How the objects are linked:
bz u jb
bz e ls
bz s tl
bz w hc
bz c ct
bz a jd
br u td
br e zp
br s ls
br w qp
br c rr
br a bz
zb u sd
zb e dc
zb s mt
zb w qq
zb c dl
zb a mc
lf u zb
lf e cg
lf s rj
lf w dm
lf c qq
lf a sd
zt u cl
zt e qn
zt s qd
zt w fl
zt c cc
zt a cj
tl u tb
tl e ct
tl s cg
tl w jd
tl c cd
tl a lf
pf u lc
pf e gh
pf s bc
pf w hz
pf c ms
pf a ds
ct u ff
ct e jb
ct s cd
ct w tl
ct c tb
ct a cg
qd u mr
qd e cc
qd s sg
qd w cj
qd c mb
qd a zp
jp u bc
jp e hz
jp s rh
jp w lc
jp c ds
jp a qn
dm u qq
dm e lf
dm s sd
dm w dc
dm c rj
dm a dl
rp u sg
rp e cj
rp s br
rp w mr
rp c zp
rp a qp
cd u dm
cd e tb
cd s zb
cd w cg
cd c dc
cd a qq
tb u lf
tb e ff
tb s dc
tb w cd
tb c dm
tb a zb
gl u tl
gl e hc
gl s ff
gl w jb
gl c jd
gl a tb
jd u cd
jd e tl
jd s lf
jd w ff
jd c cg
jd a dm
hc u ct
hc e bz
hc s jd
hc w gl
hc c tl
hc a ff
cj u mb
cj e qd
cj s zp
cj w rp
cj c sg
cj a br
jb u jd
jb e gl
jb s tb
jb w ct
jb c ff
jb a cd
dl u pc
dl e sd
dl s gh
dl w mt
dl c fg
dl a pf
td u bz
td e hp
td s gl
td w rr
td c hc
td a jb
rj u mt
rj e qq
rj s pc
rj w sd
rj c mc
rj a fg
ls u gl
ls e rr
ls s ct
ls w bz
ls c jb
ls a tl
ms u rh
ms e lc
ms s zt
ms w bc
ms c qn
ms a fl
mt u fg
mt e dl
mt s pf
mt w mc
mt c gh
mt a hz
qn u pq
qn e rh
qn s cc
qn w zt
qn c cl
qn a qd
cl u cj
cl e pq
cl s mr
cl w cc
cl c rp
cl a mb
cc u rp
cc e cl
cc s mb
cc w qd
cc c mr
cc a sg
gh u jp
gh e fg
gh s ms
gh w pf
gh c lc
gh a bc
bc u qn
bc e ms
bc s fl
bc w ds
bc c zt
bc a pq
rh u fl
rh e ds
rh s cl
rh w qn
rh c pq
rh a cc
hp u ls
hp e qp
hp s hc
hp w td
hp c bz
hp a gl
sg u qp
sg e mb
sg s td
sg w zp
sg c hp
sg a rr
cg u dc
cg e cd
cg s qq
cg w lf
cg c zb
cg a rj
dc u rj
dc e dm
dc s dl
dc w zb
dc c sd
dc a mt
qq u dl
qq e zb
qq s mc
qq w rj
qq c mt
qq a pc
ff u cg
ff e jd
ff s dm
ff w tb
ff c lf
ff a dc
qp u rr
qp e br
qp s bz
qp w hp
qp c ls
qp a hc
rr u hc
rr e td
rr s jb
rr w ls
rr c gl
rr a ct
mb u br
mb e mr
mb s hp
mb w sg
mb c qp
mb a td
hz u ms
hz e pf
hz s ds
hz w jp
hz c bc
hz a rh
lc u ds
lc e jp
lc s qn
lc w ms
lc c rh
lc a zt
pq u qd
pq e fl
pq s rp
pq w cl
pq c cj
pq a mr
fl u cc
fl e zt
fl s cj
fl w pq
fl c qd
fl a rp
ds u zt
ds e bc
ds s pq
ds w rh
ds c fl
ds a cl
pc u pf
pc e mc
pc s jp
pc w fg
pc c hz
pc a lc
zp u hp
zp e sg
zp s rr
zp w br
zp c td
zp a ls
mc u gh
mc e mt
mc s hz
mc w pc
mc c pf
mc a jp
mr u zp
mr e rp
mr s qp
mr w mb
mr c br
mr a hp
fg u hz
fg e pc
fg s lc
fg w gh
fg c jp
fg a ms
sd u mc
sd e rj
sd s fg
sd w dl
sd c pc
sd a gh

Some objects and rows for them; each showing differs a little:
br: [   6    8  -12   46   83   84  -22  -28  -10   42  107  -35   58  -60  124   -4   48  -94  102  -27   58   43   -1   78  -24   32   32   10    7   17   -8    3  -17   21  -25  -21   17   72   49   16    4   18   30    9  -30   -3   32   77   40 -134   78 -104   51   -4  -32   60   -5  -11  -54   27  -11   28   18    0  -14   79    2   61    2  -44  -11  -74   46   23  -13  108    7   55   -2   58   57  -10    9    1    4]
mb: [ -23  -38    9   60   77   78  -21    1   -6   29   70  -32   37  -55  123    9   58  -80   96  -34   41   27  -25   48  -40   54   33   47   21   -5  -26  -11   -9   -3   -8  -24   13   78   37  -30  -10    0   37    3  -10   -8   37   82   55 -115   97 -103   76   16  -54   55   34    2  -57   25   -8   18    6   -9  -17   58   -7   26  -19  -48  -13 -101   78  -14   -5  100   -7   71   14   42   47  -19   14   14  -28]
gh: [ -33  -53   21  -28  -66  -70   28   61   12  -37 -131   38  -67   42  -95    5  -24   98  -96   20  -69  -61  -32  -86    3    4  -23   42    6  -47  -22   -8   24  -24   41   -3  -30  -47  -42  -59  -21  -41  -26   -8   36    0  -19  -66  -14  129  -40   93  -15   40    5  -65   41   16   24  -33    3  -30  -30  -11    7  -84  -19  -82  -32   29   12   37    7  -49    7 -104  -23  -39   17  -81  -63   -9    1   18  -37]
lf: [  40  102  -31  -66  -43  -51    7  -64   -1   12   13   11   -1   43  -95  -13  -59   27  -63   33   -3   22   53   14   48  -83  -21 -102  -24   67   46    9  -18   19  -27   28    9  -75   -8   91   28   37  -29   -2  -10    9  -35  -55  -67   53  -90   54  -96  -58   71  -19  -79  -21   56  -17    6    1   10   26   17  -10   28   31   61   33    8  110 -108   58    0  -54   29  -62  -26    1   -8   35  -38  -49   65]
qn: [ -57 -119   37   51   -1    9   11   88    8  -23  -82   15  -40  -21   35   20   39   35   12  -17  -38  -52  -67  -55  -47   81    7  107   27  -88  -60  -10   26  -27   47  -38  -26   33  -20 -106  -29  -57   18  -11   29   -4   20    9   47   22   67  -15   82   71  -59  -18   99   27  -34  -16   -2  -20  -18  -35   -8  -25  -40  -74  -68  -12    5  -72   96  -84   -1   -8  -34   41   37  -43  -26  -30   35   46  -81]
tl: [  55  107  -41  -37   18    7  -14  -90    0   41  101  -18   46   11  -15  -20  -27  -47    9   17   40   66   73   72   43  -71    0 -106  -23   79   49    8  -28   35  -52   30   22  -31   26  107   24   62  -12   11  -25    9  -17    2  -39  -46  -46  -16  -67  -74   51   25  -91  -30   25   18   -1   12   28   37   15   46   40   88   63   -3  -10   57  -93   85    1   22   38  -31  -38   52   30   26  -28  -45   80]
ct: [  54  106  -36  -35   24   19  -18  -87   -8   37  115  -25   52   -3    4  -17  -24  -55   16   13   58   56   71   76   33  -62    1  -98  -21   81   50   13  -26   31  -59   28   31  -16   32  109   27   62   -5   12  -33    4  -16   13  -37  -55  -41  -21  -55  -76   44   33  -94  -31   13   21   -4   24   26   32    4   55   35   85   58    6  -15   53  -81   85   -9   39   38  -16  -37   60   42   29  -32  -44   74]
tb: [  54  114  -37  -57  -17  -26   -7  -82   -7   24   64   -5   31   25  -57  -17  -49  -14  -35   25   32   48   76   46   56  -79  -13 -112  -32   72   56    8  -24   32  -48   37   21  -46    5  112   25   50  -25   10  -23    9  -30  -28  -57    4  -79   24  -84  -66   63    5  -93  -26   45    7    4   16   23   27   13   15   43   63   61   21    1   89 -100   82    7  -13   34  -45  -32   31   20   27  -27  -61   75]
qn: [ -52 -117   38   47    3    3   10   86    9  -27  -84   11  -38  -17   42   18   39   33    3  -16  -43  -47  -74  -58  -37   77   11  112   30  -85  -60   -7   29  -30   49  -28  -26   45  -14 -113  -31  -47   16   -6   21   -6   17   17   51   24   72   -8   79   72  -53  -18   87   26  -33  -15   -3  -20  -23  -39   -8  -31  -39  -70  -60  -10    6  -74   98  -80    3   -8  -32   37   36  -45  -22  -26   32   54  -79]
hz: [ -41  -77   32   -2  -61  -64   23   75   17  -48 -133   40  -71   25  -75   11  -17   92  -75   10  -66  -63  -49 -105  -11   26  -19   69    7  -69  -29  -11   26  -26   48  -10  -31  -29  -50  -78  -26  -52  -18  -17   33    4  -11  -48    2  112  -16   69    3   55  -12  -59   64   21   22  -27    5  -27  -30  -19    8  -80  -32  -88  -43   35   14    9   24  -62    1  -88  -31  -16   28  -81  -62  -12   12   31  -56]
cc: [ -46  -90   26   64   45   52   -5   58   -3   -2   -8  -17    0  -42  102   19   60  -35   65  -36   -3  -12  -63   -3  -58   84   24  102   26  -56  -48   -6   21  -17   34  -38   -8   69   14  -87  -28  -37   28   -3    9   -7   40   57   62  -52   97  -68  101   45  -68   18   82   18  -55    4   -9   -1  -11  -31  -18   16  -32  -23  -54  -43    0 -106  108  -62   -3   61  -22   73   23    2   16  -30   34   50  -63]
lc: [ -48  -92   39   10  -43  -42   25   80   10  -42 -128   29  -62   12  -43   13    4   88  -47    0  -65  -71  -59  -93  -27   48  -17   79   17  -74  -39   -3   33  -37   55  -15  -29  -10  -38  -95  -23  -60    4  -12   30   -3    6  -37   18   92    9   46   30   62  -27  -50   75   23    3  -21    7  -28  -29  -27   -1  -74  -37  -93  -55   14   14  -14   51  -77    2  -65  -35    0   25  -69  -58  -18   21   41  -63]
cc: [ -42  -91   30   66   45   58   -2   58    0  -12   -8  -13   11  -47  102   18   64  -32   71  -32   -1  -17  -63   -2  -62   79   25  101   26  -55  -51   -1   12  -17   28  -41  -15   69   18  -88  -32  -41   27   -2    7   -6   40   54   58  -55  102  -67   98   52  -66   25   71   12  -45   12   -9   -5   -6  -23  -19   17  -33  -28  -43  -33   -4 -112  106  -58   -3   60  -23   68   30    0   14  -26   32   47  -56]
tb: [  58  117  -36  -50  -14  -25  -10  -80   -7   17   58    2   26   27  -58  -18  -48   -8  -32   24   29   42   69   40   53  -89  -16 -111  -31   72   58    8  -23   29  -41   34   21  -52   11  105   30   58  -26   10  -20    5  -35  -27  -57    5  -74   34  -83  -67   65    2  -94  -24   44    6    2   13   20   36   18   13   44   59   58   18   -5   89 -109   85    1  -15   31  -48  -28   39   13   32  -36  -48   79]
cg: [  46  106  -31  -66  -33  -39   -3  -70    3    8   25    6   10   39  -79  -15  -56   22  -51   27   10   31   75   18   56  -86  -19 -108  -29   68   52    7  -24   20  -38   37   14  -59    2  100   23   41  -23    2  -13    9  -39  -49  -63   39  -94   55  -94  -66   71   -7  -86  -20   45   -3    1    5   15   30   19   -6   38   41   54   29   -1  105 -110   69   -2  -43   31  -65  -25   13    0   30  -36  -41   70]
lf: [  52   97  -25  -61  -42  -48    2  -59    7   10   15    0    1   37  -94  -12  -55   26  -61   35    6   20   67    9   55  -86  -17  -96  -24   67   51    5  -12   14  -26   33   15  -70   -6   89   32   39  -28    3   -6    8  -38  -45  -57   58  -94   63  -95  -52   71  -16  -84  -19   53   -3   13    7   14   30   22   -5   36   26   46   35   -1  107 -101   60   -5  -52   22  -70  -25    2  -11   30  -29  -43   66]
gl: [  59   98  -37  -17   42   47  -20  -92  -16   41  131  -23   64  -15   31  -22   -3  -74   43   -6   65   67   67   87   26  -48   17  -81  -16   76   43    5  -26   38  -52   20   30    9   43   99   20   57    4   15  -35    5   -5   35  -17  -81  -20  -51  -40  -64   32   51  -86  -27   -2   21    0   29   35   28    0   67   38   86   50  -10   -9   25  -63   83   -6   65   28   -2  -28   69   54   21  -24  -43   64]
rr: [  31   55  -29   20   67   70  -32  -65  -15   48  131  -40   72  -35   85   -8   27  -93   80  -15   65   65   36   90   -6  -10   21  -39   -3   59   17    7  -28   31  -49    5   28   40   49   66   13   44   20   14  -30   -2   15   67    2 -119   32  -84   10  -43    0   70  -51  -17  -30   30   -6   25   30   11   -4   82   22   87   33  -38  -11  -26   -6   57   -8  100   20   28  -14   74   63    6   -9  -24   41]
bc: [ -55 -107   44   25  -32  -26   18   88   14  -43 -112   25  -53   -1  -10   18   12   65  -24   -4  -64  -60  -71  -80  -29   57   -8   93   21  -74  -40  -14   35  -43   53  -25  -34    9  -39 -105  -32  -58   -1   -8   31   -4   13  -12   31   66   35   28   54   71  -44  -45   94   27   -7  -16   -4  -24  -31  -27   -3  -53  -41  -89  -53    2    5  -42   72  -90    1  -55  -32   17   27  -72  -52  -23   29   50  -78]

Start here and follow the symbols in turn, left to right. Where do you end up?
Answer with the object's name.
[ -23  -38   22  -28  -74  -75   26   58   10  -38 -129   42  -65   45 -107   10  -42  102  -94   24  -65  -57  -26  -87   12   -5  -27   16    5  -45   -7   -5   25  -18   44   -3  -24  -55  -48  -45  -12  -35  -21  -15   32    5  -20  -64  -18  138  -54   95  -25   37   13  -66   31   16   30  -25   13  -30  -31   -9   17  -79  -25  -83  -19   41   11   48  -13  -42    9 -106  -27  -47   11  -83  -65    4    0   11  -31]
e e c s: bc
[ -49  -93   33    8  -47  -42   26   83    5  -42 -122   32  -63   21  -38   14    1   78  -52   -2  -67  -69  -58  -91  -19   48  -13   77   10  -79  -41    0   32  -30   54  -22  -30   -9  -44  -99  -22  -60   -3  -12   28   -1    5  -40   10   96   10   57   33   66  -40  -49   75   27    6  -21   11  -28  -34  -20   -2  -69  -30  -90  -51   13   11  -18   51  -81    7  -66  -35    5   27  -77  -52  -19   12   39  -72]
s: qn
[  44   97  -22  -69  -44  -52   -8  -55    3    7   13   14    1   45  -88  -17  -59   25  -63   35    7   19   60    7   57  -82  -19 -101  -33   61   52    4  -15   19  -28   33   14  -70  -15   89   27   33  -27    2   -8   12  -34  -52  -70   50  -98   57  -99  -61   68  -20  -86  -26   51   -7    7   -4   14   30   15  -17   29   30   53   36    3  105 -104   62   -5  -53   30  -66  -23   -4   -7   25  -28  -48   60]
s s a: lc
[  57  112  -36  -54  -14  -20   -5  -79   -8   20   61   -8   25   23  -58  -17  -54  -10  -24   30   32   45   72   48   55  -78  -16 -111  -27   80   55   10  -31   28  -48   34   23  -51    9  102   33   48  -19    7  -20   13  -35  -30  -54    2  -82   26  -86  -69   64   10  -94  -22   42    4    0   14   20   33   15   19   40   61   63   18   -1   90 -105   80    2  -17   27  -53  -34   34   10   31  -32  -51   76]
e e e: tl
[  39   67  -33   13   65   64  -24  -66  -12   41  141  -40   69  -31   69   -4   22 -102   79  -12   72   69   41   91    9  -26   20  -55   -4   65   29    7  -26   32  -52   11   31   37   47   76   20   50   12   16  -32    4   10   59   -6 -114   22  -73   -5  -47    4   64  -62  -23  -20   22   -6   30   35   21   -4   79   23   88   35  -26  -15  -23  -28   64   -6   99   28   22  -22   84   65    8   -8  -34   48]
u: gl
[   0    1   15  -46  -76  -80   28   25   14  -30 -104   39  -56   48 -123   -1  -50  102  -99   30  -51  -38   -1  -76   28  -35  -28  -20  -11  -19   11   -6   16  -14   25   16  -22  -74  -48   -5    6  -15  -25  -11   21    6  -25  -78  -45  136  -77   99  -59    4   41  -59  -12   11   51  -26   10  -16  -17    7   21  -71   -5  -59   -5   46   13   74  -46  -12    9 -115  -17  -63   -1  -60  -56   17  -18    1    6]
u a c: qn
[  -4   -8   12  -40  -84  -90   30   34   16  -35 -112   42  -55   55 -118    5  -46  100 -102   33  -64  -45   -9  -78   30  -27  -34   -2   -6  -25    6   -6   19   -9   27   12  -21  -65  -45  -21   -3  -23  -25  -10   28    3  -32  -75  -29  127  -67   98  -46   18   31  -61   13   12   40  -24   10  -29  -18   -8   17  -79    3  -64   -9   38   11   74  -40  -25    4 -111  -13  -55    3  -62  -61   10  -10    4  -10]
c e: gh
[  29   60   -9  -69  -75  -68   13  -24    8  -17  -50   32  -34   51 -129   -9  -59   65  -87   43  -24   -6   36  -38   48  -65  -30  -67  -21   26   36   -1   -4    1   -3   28    1  -79  -32   41   14    8  -38   -2    5    7  -45  -81  -58  101  -99   94  -87  -33   59  -47  -49   -7   59  -18   10   -6   -7   22   20  -49   17   -9   31   41    1  103  -91   26    5  -89    8  -63  -15  -31  -38   18  -24  -32   39]
s u: gh
[  -3    6    4  -48  -84  -85   24   22   10  -34 -100   34  -57   59 -123   -3  -53   94 -113   30  -51  -42    2  -71   27  -33  -30  -16  -14  -16   12   -3   15  -10   18   21  -17  -74  -40   -7    1  -13  -34   -3   24   15  -34  -76  -37  126  -81  102  -60    2   41  -55   -1   13   51  -30    8  -16  -17    8   21  -70   -2  -65   -3   44   12   82  -44  -15    4 -104   -5  -59   -2  -58  -54   10  -10   -3    1]
c: gh
[  15   16  -14   39   80   84  -17  -37  -10   36  110  -42   62  -48  121   -2   47 -101  100  -26   63   54   12   80  -27   13   29    1    9   24   -4    1  -18   20  -27   -6   26   57   48   30    4   23   28    5  -18   -6   29   74   33 -134   69  -99   39  -17  -26   65  -10  -17  -46   29  -14   23   21    5  -22   80   10   66   10  -43  -17  -67   31   26   -5  107   16   60   -1   66   56   -4   11  -12   11]
e: br
[ -46 -104   34   59   41   48   -6   65    5   -1  -17   -1   -6  -42   83   19   60  -23   49  -31   -8  -22  -66  -13  -51   85   26  104   32  -66  -54  -10   19  -19   33  -31  -11   70    2  -87  -31  -38   23   -6   15   -8   36   53   60  -42   96  -55  100   58  -67   16   81   18  -52    7   -8   -1   -8  -33  -21    5  -35  -37  -55  -31   -1 -100  102  -68    0   39  -23   64   27  -14    4  -25   32   51  -67]
a: mb
[  24   62  -15  -68  -67  -78   15  -20    7   -8  -51   23  -28   55 -125   -7  -65   74  -90   42  -23   -8   27  -39   43  -65  -30  -68  -20   30   37   10   -1    2   -3   26   -8  -84  -33   45   17    7  -29   -4    4   14  -40  -72  -58  101  -97   93  -85  -25   61  -45  -48  -12   57  -24   11  -14   -4   17   15  -50   19  -17   36   43    5  104  -88   33    6  -91   12  -72  -17  -36  -35   23  -29  -33   39]
a u e a: bc
[ -49 -106   32   25  -33  -26   19   94    4  -40 -112   21  -57   -2  -11   15   16   61  -26   -7  -60  -64  -70  -78  -29   66   -3   92   22  -85  -48   -4   31  -35   58  -20  -33   10  -33 -111  -28  -62    1  -15   36   -4    8  -19   37   66   29   23   57   67  -49  -45   87   28  -13  -16    9  -22  -35  -29   -7  -59  -33  -83  -63    6   10  -44   74  -83    7  -43  -34   12   29  -70  -46  -28   26   45  -74]
u: qn
[  59  110  -41  -42    1   -4  -17  -87   -3   25   93  -18   41   12  -28  -17  -33  -33   -5   15   40   54   70   61   46  -81  -11 -112  -28   80   52    7  -30   28  -51   34   25  -31   15  116   34   57  -15   13  -21   10  -24  -12  -46  -33  -58    5  -77  -79   56   23  -98  -28   28   11   -2   19   26   40   14   39   49   74   61    3   -8   70  -93   84   -4   14   32  -40  -31   46   30   29  -34  -46   87]
u e: tb
[ -14  -34    1   68   73   79  -16   13   -8   20   70  -34   44  -58  124   10   55  -85  103  -32   39   24  -26   46  -39   58   31   50   21  -13  -35    1   -5    4   -6  -20   12   76   39  -26  -11    5   29    5  -10   -5   35   79   53 -113   90  -97   78   10  -58   51   34   -6  -56   22   -7   21   11  -14  -21   53   -9   26  -21  -47   -8 -100   77   -8   -8  102   -6   67    7   42   44  -22   23   25  -29]
e w: mb
[   7   18    2  -61  -78  -85   22   11    7  -28  -83   34  -52   58 -124   -3  -54   93 -104   34  -46  -34   11  -61   31  -46  -28  -31  -11   -5   17   -8   10   -7   18   21  -18  -68  -39    7    7   -7  -30  -10   14    9  -30  -84  -50  126  -92  101  -67   -4   43  -57  -16    1   54  -27    6  -14  -11    3   24  -69   -1  -50   14   46   13   92  -58   -3    2 -108   -7  -63  -11  -54  -50   13  -15  -10    9]
a w u w: bc
[  51  100  -41  -16   34   31  -25  -95   -2   39  117  -26   57  -11   19  -19   -9  -75   29    3   59   65   65   86   34  -53   -1  -95  -19   78   53    8  -32   38  -53   28   30  -11   39  107   34   54    0    8  -33    0   -8   25  -34  -69  -27  -34  -46  -69   40   43  -83  -28    4   25    2   24   33   39    1   52   42   85   54  -12   -8   36  -63   85   -5   51   32  -11  -36   68   49   20  -27  -42   67]
u c: cg
[ -42  -86   32    3  -54  -50   24   80   12  -42 -131   35  -65   20  -55   16  -12   88  -59    6  -72  -71  -53  -95  -18   39  -12   72   15  -69  -36   -8   27  -29   54  -17  -28  -17  -49  -89  -20  -55   -8  -13   34   -2    0  -34   10  105   -4   58   19   64  -22  -58   67   27   15  -30    7  -23  -32  -28    0  -75  -36  -91  -48   21    3    0   42  -76    9  -76  -31  -13   21  -77  -56  -10   18   34  -63]
w w w: bc
[ -50  -81   36    0  -53  -47   21   78   10  -41 -128   41  -72   22  -55   11   -9   90  -58    8  -68  -65  -52  -95  -16   38  -16   71   12  -74  -33   -6   32  -29   52  -13  -31  -15  -47  -88  -28  -55   -9  -15   27   -5   -5  -39    9  103   -3   64   23   61  -18  -57   64   28   14  -25    4  -28  -28  -26    5  -78  -32 -100  -42   30   11  -10   44  -71    3  -70  -31   -6   22  -77  -61  -19   14   31  -58]
c e: bc
[ -19  -54    4   69   71   86  -19   15   -7   10   54  -30   33  -59  123   11   65  -73  100  -37   33   17  -34   37  -45   67   33   60   22  -18  -40  -10   -2   -5    5  -26    5   80   32  -42  -10  -10   30    6   -6   -6   40   77   57 -104   93  -93   79   22  -61   47   45    7  -58   21  -13   11    5  -18  -20   60  -16   17  -24  -50   -9 -103   82  -20   -4   97  -14   70   19   34   47  -23   25   28  -33]
w: mb
[   1   16    2  -53  -77  -76   26   13    9  -31  -92   29  -45   60 -124    2  -56   94 -103   37  -45  -30    8  -66   39  -47  -33  -35  -12   -4   16   -5    7   -6   21   19  -11  -76  -46   14    4   -5  -26  -13   13   10  -34  -77  -52  126  -82   99  -63   -7   44  -60  -17   -4   57  -24    8  -20  -16    3   26  -72    4  -44   12   46    8   90  -58   -6    7 -113    7  -71   -9  -52  -58   16   -7   -9    5]
u a: lc
[ -34  -79   14   74   64   61  -12   39   -3    8   22  -15   15  -49  114    8   68  -56   80  -35   22   -4  -50   17  -53   76   29   87   21  -41  -47    0    8   -6   11  -33   -4   75   21  -63  -27  -25   41   -1    0   -9   42   64   61  -86  101  -89   90   43  -68   40   65   13  -58   15   -9   11   -1  -23  -17   39  -31    0  -44  -40   -7 -113  100  -39   -5   81  -18   75   20   15   26  -31   27   39  -53]
s s c u: tl
[  52  107  -42  -32   25   17  -17  -93   -9   35  106  -27   54    1   -1  -14  -18  -61   26    6   60   58   72   74   30  -69    2  -97  -23   87   46   10  -29   34  -62   28   26  -18   31  110   26   58   -2   12  -30    0  -16   11  -37  -61  -40  -24  -61  -68   47   31  -93  -30   16   14   -2   29   33   33    3   53   38   84   60    2   -9   50  -81   89   -8   40   36  -24  -28   63   38   24  -30  -49   77]
c u: lf
[  56  112  -38  -49    4   -7  -10  -90   -1   27   87  -13   45   14  -38  -20  -34  -34   -5   15   38   56   72   65   48  -75   -4 -112  -25   89   51    8  -35   30  -57   34   31  -36   21  110   35   54  -15    9  -29    1  -20   -6  -45  -31  -62    5  -66  -68   58   21  -95  -28   25    9   -4   21   32   33   12   38   40   77   63   11   -1   77  -94   90   -3    8   32  -36  -28   52   29   36  -33  -48   78]
s: lf
[ -58 -111   37   50   11   18    7   82    7  -22  -66   16  -29  -19   56   16   46   19   28  -25  -37  -49  -73  -41  -49   81   17  112   25  -76  -54   -8   27  -30   44  -34  -22   47   -4 -112  -31  -48   20   -8   23   -5   33   21   54    2   79  -17   88   66  -60   -6   91   24  -31   -5   -5  -13  -22  -31  -12  -24  -44  -63  -61  -19   -1  -80  104  -77    2   12  -32   44   33  -36  -22  -28   36   53  -74]
c: cc
[  28   55  -12  -67  -73  -79   19  -19   10  -22  -46   32  -31   60 -127  -11  -71   75  -94   26  -31  -15   39  -34   47  -71  -25  -71  -23   24   33    3   -4    6    0   27   -2  -76  -31   37   18    9  -34   -3    7    7  -41  -71  -64   97 -102   97  -86  -26   63  -45  -49   -1   56  -19   12   -4   -4   13   22  -53   17  -17   30   40   12  109  -93   25    3  -94   14  -74  -19  -38  -37   26  -29  -25   41]
u c s: lc
[  58  122  -41  -62   -8  -17  -16  -87   -7   24   70  -11   37   24  -42  -17  -41  -22  -22   22   42   45   70   55   53  -84  -11 -108  -27   85   54    7  -34   28  -47   31   25  -43   13  107   32   52  -24   11  -16    5  -28  -22  -55  -10  -74   13  -79  -73   63   12  -88  -32   34    9   10   20   21   36   11   30   40   64   66   13   -2   74  -92   85    0    1   33  -45  -38   34   21   29  -35  -51   79]
w: tb
[ -42  -92   24   71   41   51    1   61   -4   -2   -9  -14    4  -51  104   14   58  -40   69  -34    2  -22  -62  -10  -55   76   21  103   24  -58  -51   -6    9  -16   32  -40  -11   76    4  -86  -24  -39   28   -5    9   -8   38   56   61  -56   94  -64   94   54  -70   24   71   15  -58    8   -8    3   -4  -30  -16   19  -30  -21  -51  -38   -2 -111  105  -58   -2   64  -22   70   24    3   10  -30   29   47  -65]
e a: mb
[ -42  -83   20   73   49   58  -11   45    2   -2    8  -14    9  -50  113   18   67  -42   76  -34   11  -10  -57   12  -55   80   26   94   29  -47  -40   -6    8  -18   15  -36   -4   78   17  -71  -21  -33   21   -1   -1   -6   37   58   66  -69   93  -74   94   50  -76   31   70   14  -55   15   -7   -2   -6  -24  -21   27  -30  -14  -48  -38   -4 -106  104  -51   -1   76  -28   75   25   10   24  -28   31   38  -57]
e: cc
